[[-411, 6, 833, -259, 950, 62], [-441, -24, 680, -513, -485, 663], [784, 13, -250, 947, -617, -506]] => 950
[12, 43, 15, -31, -21, 43, 46] => 43
[[-35, -46, 30, 0, 16, -41, 16], [-42, -5, -9, -9, -11, -29, 19]] => -41
[2642, 2929, 3531, 9417] => 3531
[[6, 6, 5, 0, 7, 4], [6, 6, 6, 6, 6, 7], [6, 6, 5, 7, 6, 9]] => 7
[[59, 60, 81, 50, 13, 76], [36, 35, 16, 44, 79, 20]] => 13
[85, 91, 41, 73, 25] => 73
[13, 10, 51, 6, 80, 10] => 80
---
Input: -3.49  -0.39   1.52  -5.74  -5.89
Output: -5.89
Input: -5.86   6.07   0.85   3.64  -7.00  -5.42
Output: -5.42
Input: -4.67   2.47  -6.88  -5.50  -0.29
Output: -0.29
Input: -7.32   0.47   4.31   1.74
Output: 1.74
Input: -3.93  -5.40  -0.10   1.38  -4.44   7.39   6.69
Output: 6.69
Input: -5.18  -5.90  -5.74   0.15  -0.58
Output: -0.58
Input:  0.64  -0.77   6.83   5.58   1.58
Output: 1.58
Input: -6.75   0.88   1.55  -3.11   0.77  -3.46   1.25
Output: 1.25
---
[[3 0 8 5 5 1 2]
 [3 2 7 6 2 4 3]] --> 3

[[2 2 1 9]
 [9 7 1 8]
 [6 5 6 1]] --> 2

[ 976 -830  733   39  755 -734  533] --> 976

[431 225 591 771 421 624] --> 431

[[2 2 2 6 1]
 [3 3 5 2 2]
 [5 5 6 2 7]] --> 2

[ 46  30  30 -26 -12] --> 46

[[3965 2987 5541 5693]
 [3828 3180 5863 6434]
 [8785 8337 8704 8740]] --> 3965

[41 50 61 65 90 18] --> 41

[[ -2 -22  13   4  -3 -25   9]
 [ 21  40   7 -22   8  -8  -5]
 [-36  -4 -16  16   7 -28 -16]] --> -2

[[ -6  -8   1   7  -2]
 [ 29  -6 -29  -2 -35]] --> -6
---
[[7.62, 3.56, -5.74, 6.16, 7.13, 6.14, -6.53],
 [-2.24, 5.08, -1.95, 4.10, -5.68, -5.95, -5.65],
 [-1.96, 3.81, -2.15, 4.27, -4.58, -4.85, -4.59]] | -1.96

[[-7.04, 4.80, 2.80, -2.07],
 [0.98, -2.56, 4.76, 4.10],
 [-0.88, 3.46, 3.03, -1.56]] | -0.88

[[6.35, 3.18, -0.57, -5.51, -4.93, -5.52],
 [-2.06, -4.28, -0.31, 0.06, 0.13, 0.12],
 [-6.52, 7.38, 7.61, 5.77, 5.51, 5.76]] | -6.52

[[0.23, 1.51, 1.05, -3.16],
 [-1.85, 2.20, 3.70, 5.94],
 [7.22, -0.16, 2.12, 1.91]] | 7.22

[[1.46, -3.80, 3.73, -6.91, -4.87, 6.60],
 [5.83, -5.08, 2.46, -1.31, 3.48, 5.29],
 [1.80, -2.69, 1.16, 1.20, -2.99, -0.92]] | 1.80

[[-4.57, 3.31, 3.57, 1.06, -1.68, 1.67, 4.31],
 [4.44, -0.74, -1.10, -1.33, 2.37, -0.30, -0.86],
 [-5.76, -4.00, -1.40, 1.46, -3.81, 4.64, -4.05]] | -5.76
---
[-385  679  904 -183   76 -544]: -544, -385

[197 902 589 733 419]: 419, 197

[3 1 7 3 2]: 2, 3

[[-518  420 -524  450  462  472  480]
 [ 474  -20  981 -907 -478 -482 -495]]: 480, 474

[2 9 1 1]: 1, 2

[[ 84 159 155  33  81 218]
 [ 49 159 163  34  60 208]]: 218, 49

[[ 620  576  375 -458 -571  729]
 [ 250  275  328   51  306  236]
 [-411  310  982  832 -222 -339]]: 729, -411
---
[[4712 3271 2204 1920 3529 5173 2524 5381 5742 1813 1846]
 [6522 8710 8627 9041 7663 6581 9387 6942 6049 8863 8977]
 [6267 5591 6074 4553 6904 5593 6593 5955 5670 4317 3481]
 [4540 4162 2700 2549 3674 5258 3437 5852 5709 2307 2470]
 [5734 8205 3060 5737 2891 7994 5895 8801 7848 4860 6286]
 [5630 9008 5852 7798 4628 7234 8170 8215 6834 7213 8306]] result: 8306

[[ 30  25  16  17   1  38  23  18  19  16  23]
 [ 22  17  18  20   1  21  14  18  19  16  19]
 [ 36  25  16  10   1  48  19  18  13  12  20]
 [-21   9  16  33   1 -26  14  18  24  28  19]
 [ 16  21  16  20   1  21  17  18  20  16  21]
 [ 22  17  16  20   1  22  14  18  19  15  30]
 [ 19  17  15  23   1  21  14  13  26  12  18]] result: 18

[[19 77 51 78 81 42 20 20 64 21 67 49 48 41]
 [53 64 68 46 13 51 22 44 75 47 39 44 44 28]
 [90 44  5 67 57 28 26 67 31 38 21 76 28 44]
 [10 17 67 40 74 51 65 60 63 42 28 41 62 29]
 [32 13 32 77 64 49 47 67 45 60 40 42 79 24]] result: 24

[[  3   1   8  -3  23   0  24  -1  34 -16  27  18 -13  24]
 [ 22 -11  13  -1   8 -13  24 -13  25   1  19  -9  27  -3]
 [ 11   6   9   2   8  13   2  20   4  10   6   0  19  -4]
 [  8   6  11   2  11   3   7   2  13   8  12   0   4  15]
 [ -2  14   2  10   8   3  14   1  27 -26  30  -4   7   8]
 [-26  33  -7  21   0   7   8   2   3   9  10   0   7   8]
 [  3   6   9  12   8  17  -8  14 -10  25 -16  16  -9   8]
 [  8   1  14  -4   8   3  13   2  12   1  14   0  18  -4]
 [  1   6   5   4  12   3   8  11  10  10  12   3   1  34]] result: 34

[[5833 5371 6823 4656 6585 5239]
 [3801 3078 7920 3439 7537 6308]
 [3037 3686 3201 9041 3488 8556]
 [3588 3330 5898 5913 5725 7199]
 [2912 3745 3295 9016 3586 8617]
 [7637 7819 5904 5678 5925 4268]
 [3313 3540 6108 5634 6096 7289]
 [3240 4491 2632 9736 3099 8591]] result: 8591
---
Input: [-2.18  5.91 -3.12 -2.03]
Output: -2.18, -2.03

Input: [ 7.10  6.57 -2.26  3.88  5.63  6.94]
Output: 7.10, 6.94

Input:
[[-1.26 -5.35  2.17 -1.41  0.98  1.93 -7.61]
 [-4.50  5.35 -6.95  3.70 -4.14  3.34 -2.18]
 [ 0.33  2.27  2.07  2.12  2.41 -2.34 -2.35]]
Output: -1.26, -2.35

Input:
[[-3.58  1.28  5.45 -0.65 -0.73]
 [-2.84 -2.50 -3.02  7.37  1.70]]
Output: -3.58, 1.70

Input: [ 7.24 -1.34  3.58 -3.21]
Output: 7.24, -3.21

Input:
[[-0.65 -1.63  1.55  1.64 -7.01  5.01 -2.27]
 [ 6.26 -1.19  4.55 -4.38 -2.10 -4.75  7.03]]
Output: -0.65, 7.03

Input:
[[-0.61  0.41  0.05  1.01]
 [-4.52  5.26 -4.66 -1.47]
 [ 3.58 -5.97  6.56  5.11]]
Output: -0.61, 5.11
---
-15.11,10.28,4.23,3.57,10.00,-11.35,7.32 -> 4.23
0.93,-11.40,11.50,8.62,2.69,-13.48 -> 11.50
0.157,0.015,-0.109,0.001,-0.027,0.102 -> -0.109
0.166,0.081,-0.100,0.103,-0.038 -> -0.100
-16.4,55.5,123.7,-9.7,-158.8 -> 123.7
1.39,0.25,-1.05,0.90,-0.85,-0.41,-1.36 -> -1.05
-75.4,-148.3,-135.8,-38.7,185.6 -> -135.8
-0.5,1.5,-0.5,-1.7,-0.5,-0.2 -> -0.5
86.815,123.327,132.574,-165.755,114.438,126.804 -> 132.574
---
[[-3.10 -1.16 -2.97  0.31]
 [ 1.94 -0.68  2.04  6.94]
 [ 3.48  3.29  3.51  4.59]] => -0.68

[[ 0.63  1.48  0.71 -0.63  0.29  1.57  1.53]
 [ 6.79  0.00  1.09  0.53 -0.02 -2.45  0.46]
 [ 0.57  1.55  0.21 -1.44  0.19  2.20  1.34]] => -0.02

[[ 4.22  0.73  0.23 -4.49]
 [ 1.60 -0.41  3.52 -1.72]
 [ 0.70 -6.11  2.42  0.88]] => -0.41

[[ 1.26 -2.43 -3.19  7.72 -4.28  1.84  6.65]
 [-0.07 -1.51  2.62 -3.30 -4.20 -6.22 -2.21]
 [-2.24 -0.89  0.76  7.79 -5.36 -1.38 -1.22]] => -4.20

[[ 3.83  0.22  3.79 -1.69 -1.76]
 [ 1.51 -1.67  5.31  0.81 -0.49]
 [ 1.32 -0.38 -2.22 -3.79  6.02]] => 5.31

[[ 2.57  3.28 -7.35  1.97 -4.34  1.21 -0.73]
 [-4.69 -0.75  6.37 -2.63  5.03  0.02  0.77]
 [ 3.63 -3.25 -2.46  2.10 -7.26 -2.46 -2.01]] => 5.03
---
-1.132,-1.221,-0.815,-1.923,1.850,0.241: 0.241
0.3,-0.4,0.8,-1.4,1.7: 1.7
108.999,43.553,-111.762,19.680,65.704: 65.704
-14.3,18.1,-0.9,-0.6,9.1: 9.1
0.537,1.722,0.997,0.336,1.523,0.297,-1.889: -1.889
-0.13,0.14,0.09,0.00,0.12,-0.06,0.03: 0.03
0.025,-0.005,0.107,-0.114,0.132,-0.030: -0.030
-100.053,137.656,155.538,-75.186,98.109: 98.109
